Below are the code and all the weights of a small trained network. Each question names an input and a class and asks about switching units off, where a switched-off unit gives its printed mean instead of its output.

import numpy as np


def w(rows, s, z=0):
    codes = np.array(rows[::2]) - 128.0
    scale = np.full(codes.shape[1], s)
    scale[-1] = z or s
    return codes * scale


def f(y):
    return np.maximum(y, 0)


def log_softmax(a):
    a = a - a.max(-1, keepdims=True)
    return a - np.log(np.exp(a).sum(-1, keepdims=True))


def net(x, mask):
    res = np.array(x, float).reshape(1, 5) / 4 @ E
    y = f(res @ A[0][:, :-1].T + A[0][:, -1])
    res = res + np.where(mask, y, B[0][:, -1]) @ B[0][:, :-1]
    return log_softmax(res[-1] @ U[:, :-1].T + U[:, -1])


A, B = {}, {}
E = w([
[182,126,183,140,80,122,84,105,105,247,129],'x0',
[180,116,138,47,49,41,176,207,103,109,118],'x1',
[38,147,118,184,69,64,115,106,110,127,136],'x2',
[102,63,179,147,151,96,65,154,182,120,72],'x3',
[85,79,174,190,182,135,191,84,47,136,96],'x4',
],0.013)
A[0] = w([
[70,47,152,118,153,120,59,140,144,145,63,99],'neuron 1',
[96,96,87,120,160,124,184,108,112,75,115,70],'neuron 2',
[133,191,120,174,139,196,101,18,154,133,139,76],'neuron 3',
[78,109,127,143,157,105,121,189,197,63,89,84],'neuron 4',
[117,211,116,90,90,130,18,125,159,87,147,115],'neuron 5',
[99,161,71,136,105,158,102,170,139,46,147,101],'neuron 6',
[157,121,177,168,127,101,160,87,84,211,104,104],'neuron 7',
[175,151,75,118,119,97,183,122,51,124,179,62],'neuron 8',
[109,114,160,162,149,129,197,112,30,127,52,64],'neuron 9',
[191,151,127,81,190,200,180,131,129,132,70,159],'neuron 10',
[134,157,86,105,123,122,81,119,167,138,127,34],'neuron 11',
[177,143,81,90,104,120,43,127,189,67,169,34],'neuron 12',
[79,136,105,157,86,89,95,105,122,121,152,139],'neuron 13',
[62,158,139,176,95,109,150,158,140,138,153,79],'neuron 14',
[168,149,150,50,63,6,192,145,89,103,124,66],'neuron 15',
[103,151,105,214,77,76,126,113,118,107,112,97],'neuron 16',
[127,141,122,93,95,124,101,88,197,122,173,34],'neuron 17',
[179,121,135,110,173,146,163,143,164,164,161,104],'neuron 18',
[117,89,105,152,157,119,130,157,137,77,120,58],'neuron 19',
[75,157,101,170,177,183,118,124,177,158,172,119],'neuron 20',
[114,101,157,105,114,78,178,175,59,130,101,158],'neuron 21',
[170,99,150,136,168,212,150,122,181,121,145,152],'neuron 22',
[145,208,100,130,133,146,191,114,90,143,192,97],'neuron 23',
[91,150,152,42,87,126,119,155,155,124,166,72],'neuron 24',
[73,157,118,131,110,39,128,115,110,126,139,85],'neuron 25',
[104,165,105,91,140,98,99,146,205,162,180,1],'neuron 26',
[85,148,62,102,132,143,183,126,147,98,165,105],'neuron 27',
[53,169,111,162,43,110,116,101,128,124,170,89],'neuron 28',
[165,171,91,155,90,106,168,65,108,184,175,82],'neuron 29',
[167,76,164,168,103,104,83,131,179,181,83,90],'neuron 30',
[208,86,150,99,155,120,147,154,120,104,143,141],'neuron 31',
[100,94,208,136,147,86,56,186,165,102,22,188],'neuron 32',
[119,216,118,132,126,171,159,77,74,139,244,73],'neuron 33',
[75,92,130,97,164,132,175,132,113,96,127,109],'neuron 34',
[66,85,117,84,185,117,164,113,75,112,88,149],'neuron 35',
[102,177,83,186,174,167,63,68,141,153,148,68],'neuron 36',
[145,192,172,122,92,101,78,105,137,214,140,130],'neuron 37',
],0.011,0.0026)
B[0] = w([
[90,137,136,82,164,77,116,139,144,109,213,191],'neuron 1',
[165,168,97,92,83,210,64,140,70,179,92,187],'neuron 2',
[42,38,139,115,48,130,135,163,166,71,56,214],'neuron 3',
[171,93,58,66,132,132,64,194,60,110,168,187],'neuron 4',
[89,196,176,81,56,150,159,85,109,183,158,206],'neuron 5',
[111,138,50,87,88,202,86,148,73,184,113,195],'neuron 6',
[140,187,91,86,57,223,93,90,62,196,93,198],'neuron 7',
[115,88,135,95,157,36,106,121,149,68,205,198],'neuron 8',
[66,180,212,97,58,143,170,79,131,215,166,211],'neuron 9',
[212,179,90,178,195,139,172,87,224,120,127,198],'neuron 10',
[83,155,189,160,117,176,154,78,118,161,138,167],'neuron 11',
[106,144,142,133,97,154,156,51,139,168,174,204],'neuron 12',
[201,150,52,166,177,174,121,120,205,74,79,179],'neuron 13',
[202,170,88,183,204,125,187,91,153,103,97,170],'neuron 14',
[52,59,164,154,89,134,101,210,156,64,42,252],'neuron 15',
[192,145,98,211,194,128,210,118,151,155,113,183],'neuron 16',
[85,188,195,144,83,133,164,108,145,188,142,171],'neuron 17',
[216,179,87,151,166,131,155,92,155,140,70,168],'neuron 18',
[113,92,76,121,154,166,96,148,77,143,113,165],'neuron 19',
[66,36,192,123,82,94,124,179,148,80,53,202],'neuron 20',
[68,80,218,104,76,116,143,153,173,76,55,204],'neuron 21',
[190,149,114,185,162,115,190,124,215,111,85,186],'neuron 22',
[71,118,78,87,250,54,91,162,97,155,225,202],'neuron 23',
[59,146,181,127,76,148,176,116,145,121,124,176],'neuron 24',
[217,154,98,171,183,144,194,93,188,73,77,182],'neuron 25',
[82,175,174,136,92,198,170,52,127,130,165,176],'neuron 26',
[179,116,100,91,126,118,53,191,74,173,116,197],'neuron 27',
[197,172,85,254,226,167,179,21,181,128,80,197],'neuron 28',
[162,108,51,87,136,135,121,160,100,136,199,189],'neuron 29',
[163,128,40,99,183,120,43,203,113,152,186,192],'neuron 30',
[182,170,134,212,172,128,191,134,197,72,70,184],'neuron 31',
[92,172,77,126,195,14,131,83,117,92,213,214],'neuron 32',
[77,98,113,95,195,71,121,159,110,65,230,215],'neuron 33',
[141,180,139,162,86,201,67,119,73,140,103,179],'neuron 34',
[78,207,126,104,104,184,134,39,71,175,178,191],'neuron 35',
[84,54,187,120,100,110,91,156,160,46,62,214],'neuron 36',
[169,145,49,65,85,158,53,177,84,135,72,202],'neuron 37',
],0.0069,0.019)
U = w([
[181,148,111,210,179,147,201,104,197,94,87,200],'0',
[57,68,207,147,85,112,130,185,166,55,72,6],'1',
[83,119,111,107,173,50,106,141,115,101,247,234],'2',
[71,172,213,127,79,194,172,64,98,188,162,180],'3',
[159,136,68,91,92,200,51,172,66,163,111,15],'4',
],0.012,0.0019)

Each question gives the input, the list of numbers given to net, and the class t.
The units are the neurons (one row each of A and B). Each row of codes is followed by its name. A weight is (code - 128) times the scale printed after its matrix; where a second scale follows, it is the last column's (A, B and U).
mask holds one flag per neuron, in row order. A switched-off neuron (its flag False) gives its mean, the last column of its row in B, instead of its output. The means were averaged over made-up inputs and are rounded, as every weight is.
A unit's drop is (log p(t) with every unit on - log p(t) with that unit switched off) / (log p(t) with every unit on - log p(t) with every unit switched off).
The circuit of an input: a set's keep is (log p(t) with only the set's units on - log p(t) with every unit switched off) / (log p(t) with every unit on - log p(t) with every unit switched off). Starting from the 12 units with the biggest drops (on a tie, the unit counted first), units are removed one at a time, each time the one whose removal leaves the highest keep (on an exact tie, the one counted first), for as long as the keep stays at least 0.8.
circuit, biggest first: the units of the circuit, biggest drop first
k most important neurons: the k neurons with the biggest drops, biggest first
drop of u: that unit's drop, to one decimal
input [-7,6,6,-5,-6], class 4: circuit, biggest first	[neuron 6]
input [6,-6,3,-8,-8], class 2: 3 most important neurons	[neuron 33; neuron 23; neuron 29]
input [-8,-8,-7,3,-4], class 1: 2 most important neurons	[neuron 20; neuron 36]
input [1,-6,-7,-3,-7], class 0: 4 most important neurons	[neuron 22; neuron 10; neuron 18; neuron 9]
input [0,3,7,5,8], class 3: 2 most important neurons	[neuron 9; neuron 35]
input [4,-8,-5,1,-8], class 1: 3 most important neurons	[neuron 36; neuron 3; neuron 20]
input [8,2,-4,-6,6], class 4: 4 most important neurons	[neuron 7; neuron 37; neuron 32; neuron 29]
input [0,7,-7,-8,2], class 2: 4 most important neurons	[neuron 8; neuron 23; neuron 28; neuron 33]
input [-7,-5,2,-6,-4], class 4: 2 most important neurons	[neuron 6; neuron 27]
input [6,1,4,-3,2], class 4: 2 most important neurons	[neuron 7; neuron 37]
input [-8,1,-3,3,-6], class 4: 2 most important neurons	[neuron 4; neuron 6]
input [-4,6,-4,1,-7], class 3: 2 most important neurons	[neuron 12; neuron 5]
input [-7,7,7,8,6], class 2: 4 most important neurons	[neuron 32; neuron 4; neuron 1; neuron 35]
input [1,-3,3,5,7], class 3: circuit, biggest first	[neuron 9]
input [-7,3,-6,1,1], class 4: 3 most important neurons	[neuron 4; neuron 2; neuron 28]
input [2,2,6,6,-5], class 0: drop of neuron 33	0.3
input [-8,-2,0,-7,4], class 4: drop of neuron 32	0.6
input [-7,-8,1,4,0], class 1: drop of neuron 20	2.3
